Below are the code and all the weights of a small trained network. Each question names an input and a class and asks about switching units off, where a switched-off unit gives its printed mean instead of its output.

import numpy as np


def w(rows, s, z=0):
    codes = np.array(rows[::2]) - 128.0
    scale = np.full(codes.shape[1], s)
    scale[-1] = z or s
    return codes * scale


def norm(h):
    return h / np.sqrt((h * h).mean(-1, keepdims=True) + 1e-5)


def f(y):
    return np.maximum(y, 0)


def log_softmax(a):
    a = a - a.max(-1, keepdims=True)
    return a - np.log(np.exp(a).sum(-1, keepdims=True))


def net(x, mask):
    res = np.array(x, float).reshape(1, 6) / 4 @ E
    u = 0
    for l in range(4):
        y = f(norm(res) @ A[l][:, :-1].T + A[l][:, -1])
        res = res + np.where(mask[u : u + 6], y, B[l][:, -1]) @ B[l][:, :-1]
        u += 6
    return log_softmax(norm(res)[-1] @ U[:, :-1].T + U[:, -1])


A, B = {}, {}
E = w([
[64,3,154,140,108,213,131],'x0',
[127,128,128,129,128,127,129],'x1',
[122,135,194,68,46,122,116],'x2',
[46,100,50,182,19,106,129],'x3',
[128,123,131,130,130,119,127],'x4',
[124,131,128,129,129,129,129],'x5',
],0.017)
A[0] = w([
[109,122,58,134,160,111,97,1],'L0N0',
[164,78,103,155,245,128,158,9],'L0N1',
[104,37,95,142,91,179,126,25],'L0N2',
[89,164,80,193,52,72,127,30],'L0N3',
[84,43,207,140,170,248,145,43],'L0N4',
[105,165,228,100,47,129,129,166],'L0N5',
],0.012,0.0037)
B[0] = w([
[135,98,115,115,154,96,237,155],'L0N0',
[137,157,77,90,124,192,44,205],'L0N1',
[2,100,139,154,157,113,129,212],'L0N2',
[195,113,53,76,128,120,139,216],'L0N3',
[231,49,106,88,163,159,62,254],'L0N4',
[128,110,150,29,120,106,142,219],'L0N5',
],0.012,0.0096)
A[1] = w([
[111,191,251,154,112,127,147,15],'L1N0',
[137,120,67,181,209,127,148,160],'L1N1',
[127,119,211,99,146,106,119,62],'L1N2',
[177,222,156,78,197,130,131,80],'L1N3',
[139,166,51,168,68,109,183,62],'L1N4',
[48,127,128,254,153,155,132,2],'L1N5',
],0.014,0.0059)
B[1] = w([
[64,89,145,95,96,52,190,137],'L1N0',
[140,147,128,197,178,151,118,218],'L1N1',
[126,56,178,160,179,96,186,162],'L1N2',
[50,109,156,183,39,133,153,244],'L1N3',
[177,103,80,94,249,81,167,178],'L1N4',
[50,133,177,175,125,200,176,147],'L1N5',
],0.015,0.011)
A[2] = w([
[32,61,113,142,110,146,159,90],'L2N0',
[96,113,91,248,169,116,181,67],'L2N1',
[103,98,112,119,125,131,133,92],'L2N2',
[142,134,154,237,119,185,77,100],'L2N3',
[154,164,176,169,126,117,118,114],'L2N4',
[139,234,154,212,97,164,103,2],'L2N5',
],0.014,0.0066)
B[2] = w([
[147,172,156,192,87,128,165,227],'L2N0',
[113,186,151,196,165,116,94,254],'L2N1',
[123,170,152,135,130,109,131,158],'L2N2',
[63,195,119,118,130,191,102,232],'L2N3',
[112,127,118,144,107,134,149,165],'L2N4',
[31,143,97,250,113,220,153,196],'L2N5',
],0.016,0.0083)
A[3] = w([
[150,173,98,48,107,94,105,76],'L3N0',
[146,141,124,177,134,147,84,102],'L3N1',
[110,70,97,134,77,147,77,107],'L3N2',
[135,167,171,126,145,121,156,3],'L3N3',
[7,131,158,175,98,128,165,132],'L3N4',
[106,106,84,110,39,106,186,71],'L3N5',
],0.017,0.0048)
B[3] = w([
[135,161,76,71,137,218,7,159],'L3N0',
[94,129,56,136,139,179,118,176],'L3N1',
[135,243,121,91,105,71,172,158],'L3N2',
[103,99,140,145,69,54,131,134],'L3N3',
[106,156,170,190,49,91,173,251],'L3N4',
[131,144,133,45,84,71,120,174],'L3N5',
],0.014,0.015)
U = w([
[73,179,122,223,120,155,145,252],'0',
[116,133,190,111,37,59,187,210],'1',
[168,160,33,155,226,82,149,67],'2',
[162,159,66,5,106,83,93,84],'3',
[150,113,80,110,192,216,47,46],'4',
[199,52,209,55,141,145,134,55],'5',
],0.027,0.0031)

Each question gives the input, the list of numbers given to net, and the class t.
The units are the neurons (one row each of A and B). Each row of codes is followed by its name. A weight is (code - 128) times the scale printed after its matrix; where a second scale follows, it is the last column's (A, B and U).
mask holds one flag per neuron, layer by layer. A switched-off neuron (its flag False) gives its mean, the last column of its row in B, instead of its output. The means were averaged over made-up inputs and are rounded, as every weight is.
A unit's drop is (log p(t) with every unit on - log p(t) with that unit switched off) / (log p(t) with every unit on - log p(t) with every unit switched off).
The circuit of an input: a set's keep is (log p(t) with only the set's units on - log p(t) with every unit switched off) / (log p(t) with every unit on - log p(t) with every unit switched off). Starting from the 12 units with the biggest drops (on a tie, the unit counted first), units are removed one at a time, each time the one whose removal leaves the highest keep (on an exact tie, the one counted first), for as long as the keep stays at least 0.8.
units of the circuit, in order: the units of the circuit, biggest drop first
unit that matters most: the unit with the biggest drop
top k neurons: the k neurons with the biggest drops, biggest first
k most important neurons of layer l: the k neurons of layer l with the biggest drops, biggest first
drop when u is switched off: that unit's drop, to one decimal
input [7,-6,5,-3,-6,-4], class 5: units of the circuit, in order -> L0N4
input [-1,8,-4,7,2,-7], class 2: units of the circuit, in order -> L0N3, L1N4
input [1,-1,7,-3,5,-1], class 5: top 2 neurons -> L0N5, L3N4
input [-8,4,1,-4,8,-5], class 1: 3 most important neurons of layer 0 -> L0N4, L0N1, L0N3
input [-3,-4,0,7,-3,7], class 2: top 2 neurons -> L1N4, L0N5
input [-1,-3,-1,7,-5,4], class 2: top 2 neurons -> L0N3, L1N4
input [1,1,-5,-8,0,-5], class 4: top 2 neurons -> L0N1, L3N4
input [-7,7,2,-1,1,4], class 1: 2 most important neurons of layer 1 -> L1N3, L1N1
input [-1,2,-8,-8,8,1], class 0: top 2 neurons -> L1N3, L0N4
input [-7,-3,-7,1,-8,8], class 2: top 2 neurons -> L1N4, L0N0
input [2,7,-4,0,2,-1], class 4: top 2 neurons -> L1N3, L0N4
input [6,-5,-1,-8,3,-7], class 4: top 2 neurons -> L0N5, L0N1
input [0,-3,-4,5,5,-8], class 2: top 2 neurons -> L0N3, L1N4
input [1,-7,-6,-2,3,-3], class 4: units of the circuit, in order -> L0N1
input [1,7,-7,-2,5,1], class 4: top 2 neurons -> L0N1, L3N4
input [8,1,7,0,5,1], class 5: top 2 neurons -> L0N4, L1N3
input [3,2,1,0,5,-6], class 5: top 3 neurons -> L0N4, L1N3, L3N4
input [5,2,7,-1,0,-7], class 5: top 2 neurons -> L0N4, L1N3
input [1,-7,8,-2,-4,0], class 5: drop when L2N5 is switched off -> 0.1
input [8,1,-6,-4,-3,-7], class 4: drop when L0N4 is switched off -> 0.3
input [-7,-7,-6,2,-6,8], class 2: drop when L1N4 is switched off -> 1.4
input [7,-2,2,7,2,5], class 1: unit that matters most -> L1N1
input [4,-2,1,-1,7,-1], class 5: drop when L0N4 is switched off -> 0.7
